Below is a small trained network, with its code and all its weights. Each question gives an input and a class and asks what happens when units are switched off, that is, made to give their printed mean instead of their output.

import numpy as np


def w(rows, s, z=0):
    codes = np.array(rows[::2]) - 128.0
    scale = np.full(codes.shape[1], s)
    scale[-1] = z or s
    return codes * scale


def f(y):
    return np.maximum(y, 0)


def log_softmax(a):
    a = a - a.max(-1, keepdims=True)
    return a - np.log(np.exp(a).sum(-1, keepdims=True))


def net(x, mask):
    res = np.array(x, float).reshape(1, 5) / 4 @ E
    y = f(res @ A[0][:, :-1].T + A[0][:, -1])
    res = res + np.where(mask, y, B[0][:, -1]) @ B[0][:, :-1]
    return log_softmax(res[-1] @ U[:, :-1].T + U[:, -1])


A, B = {}, {}
E = w([
[200,45,173,78,139,169,139],'x0',
[175,202,167,135,100,200,161],'x1',
[24,133,131,95,149,204,139],'x2',
[125,126,127,199,222,138,189],'x3',
[159,155,195,120,183,127,8],'x4',
],0.013)
A[0] = w([
[151,131,136,121,86,92,122,100],'n1',
[163,116,109,124,61,125,81,41],'n2',
[66,126,138,76,97,177,112,105],'n3',
[201,115,113,189,120,83,133,159],'n4',
[113,96,105,145,60,139,174,64],'n5',
[146,172,168,147,68,171,163,94],'n6',
[80,42,93,108,156,52,113,135],'n7',
[133,151,119,134,129,78,132,53],'n8',
[141,163,178,142,208,159,44,86],'n9',
[129,92,76,135,63,135,193,92],'n10',
[128,135,128,53,8,107,88,68],'n11',
[98,190,116,168,80,114,101,43],'n12',
[122,119,170,127,166,101,57,93],'n13',
[132,106,165,218,235,108,183,51],'n14',
[114,188,94,129,149,111,119,39],'n15',
[67,117,140,110,193,166,150,15],'n16',
[174,221,158,122,110,175,171,227],'n17',
[145,75,168,92,137,164,140,84],'n18',
[122,115,99,121,105,136,169,59],'n19',
[178,34,117,86,168,166,133,115],'n20',
[147,113,103,140,94,106,160,164],'n21',
[141,137,128,169,182,164,148,1],'n22',
[108,171,96,155,127,111,118,132],'n23',
[179,103,145,81,108,167,147,86],'n24',
[80,114,152,157,168,191,137,146],'n25',
[165,147,135,111,69,71,123,161],'n26',
[81,177,126,146,109,114,121,29],'n27',
[129,79,161,93,148,150,135,39],'n28',
[162,137,137,151,127,122,89,76],'n29',
[47,118,147,110,136,137,120,124],'n30',
[148,136,120,167,185,140,169,67],'n31',
[152,66,162,86,107,159,163,127],'n32',
[178,140,119,188,129,86,146,67],'n33',
[98,169,63,164,110,116,104,108],'n34',
[109,106,115,159,120,122,214,108],'n35',
[191,101,150,104,127,169,146,100],'n36',
[73,144,120,32,72,171,100,88],'n37',
[123,90,104,155,91,136,170,67],'n38',
[152,116,160,126,112,57,141,89],'n39',
],0.014,0.0032)
B[0] = w([
[168,100,108,122,174,149,147,169],'n1',
[133,112,92,111,136,143,122,184],'n2',
[196,108,145,129,188,172,180,199],'n3',
[144,124,136,123,190,164,162,214],'n4',
[147,170,147,87,136,146,81,200],'n5',
[106,102,204,127,118,68,133,202],'n6',
[90,100,249,146,107,5,156,234],'n7',
[146,131,152,152,136,133,139,155],'n8',
[129,192,135,68,119,125,73,231],'n9',
[129,191,134,72,131,134,93,227],'n10',
[121,77,64,111,109,109,104,239],'n11',
[101,161,105,178,81,130,155,188],'n12',
[121,177,149,95,127,127,76,197],'n13',
[127,72,28,89,81,114,114,248],'n14',
[104,151,107,165,96,165,142,166],'n15',
[170,114,129,126,159,137,138,197],'n16',
[76,73,220,114,114,33,164,234],'n17',
[124,154,108,179,74,147,130,193],'n18',
[145,165,145,112,129,144,90,176],'n19',
[103,163,105,207,105,152,144,225],'n20',
[112,145,154,106,155,162,96,186],'n21',
[144,97,93,100,101,113,140,177],'n22',
[87,131,106,181,98,157,147,178],'n23',
[102,127,118,165,111,132,144,198],'n24',
[169,100,137,117,172,163,156,202],'n25',
[146,99,100,124,167,162,159,198],'n26',
[147,153,108,177,96,158,153,176],'n27',
[133,150,130,176,116,135,135,175],'n28',
[136,143,130,115,165,138,113,165],'n29',
[179,124,163,149,159,159,160,189],'n30',
[120,96,74,103,112,113,117,192],'n31',
[88,154,121,178,111,153,111,208],'n32',
[166,115,133,132,176,195,182,189],'n33',
[98,143,111,175,135,140,125,194],'n34',
[135,153,133,90,130,121,80,218],'n35',
[113,145,128,142,106,145,150,200],'n36',
[159,72,77,102,147,134,122,220],'n37',
[139,168,148,105,125,137,73,188],'n38',
[145,131,147,141,154,152,159,176],'n39',
],0.011,0.016)
U = w([
[160,240,139,48,131,136,39,100],'0',
[139,180,93,249,69,153,126,93],'1',
[163,37,33,79,113,115,101,138],'2',
[195,98,142,128,240,180,162,94],'3',
[126,87,223,134,104,30,127,146],'4',
[105,113,134,123,163,141,116,255],'5',
],0.012,0.0084)

Each question gives the input, the list of numbers given to net, and the class t.
The units are the neurons (one row each of A and B). Each row of codes is followed by its name. A weight is (code - 128) times the scale printed after its matrix; where a second scale follows, it is the last column's (A, B and U).
mask holds one flag per neuron, in row order. A switched-off neuron (its flag False) gives its mean, the last column of its row in B, instead of its output. The means were averaged over made-up inputs and are rounded, as every weight is.
A unit's drop is (log p(t) with every unit on - log p(t) with that unit switched off) / (log p(t) with every unit on - log p(t) with every unit switched off).
The circuit of an input: a set's keep is (log p(t) with only the set's units on - log p(t) with every unit switched off) / (log p(t) with every unit on - log p(t) with every unit switched off). Starting from the 12 units with the biggest drops (on a tie, the unit counted first), units are removed one at a time, each time the one whose removal leaves the highest keep (on an exact tie, the one counted first), for as long as the keep stays at least 0.8.
units of the circuit, in order: the units of the circuit, biggest drop first
most important unit: the unit with the biggest drop
top k neurons: the k neurons with the biggest drops, biggest first
drop when u is switched off: that unit's drop, to one decimal
input [2,6,4,1,2], class 4: units of the circuit, in order => (n17)
input [-8,1,5,8,6], class 1: top 2 neurons => (n15 n27)
input [8,8,8,4,-3], class 1: top 2 neurons => (n18 n32)
input [5,-8,-5,1,-7], class 4: top 2 neurons => (n7 n9)
input [-6,-8,4,8,-2], class 2: top 2 neurons => (n14 n17)
input [4,-8,-4,0,-8], class 0: top 2 neurons => (n10 n17)
input [0,6,4,5,7], class 0: top 2 neurons => (n9 n7)
input [-4,7,-7,-7,-3], class 2: top 4 neurons => (n11 n7 n26 n2)
input [3,-5,-2,1,-5], class 0: top 2 neurons => (n17 n10)
input [7,8,-1,-4,0], class 4: top 2 neurons => (n17 n6)
input [-2,8,5,-6,-1], class 4: top 3 neurons => (n17 n6 n14)
input [3,6,3,-8,-5], class 2: top 3 neurons => (n37 n11 n7)
input [-4,-8,2,7,6], class 4: top 3 neurons => (n7 n11 n37)
input [6,-8,1,8,6], class 2: most important unit => n14
input [5,8,3,-4,4], class 4: drop when n17 is switched off => 0.7
input [-4,6,6,1,-4], class 3: drop when n16 is switched off => 0.2
input [6,-1,6,6,3], class 1: drop when n4 is switched off => 0.1
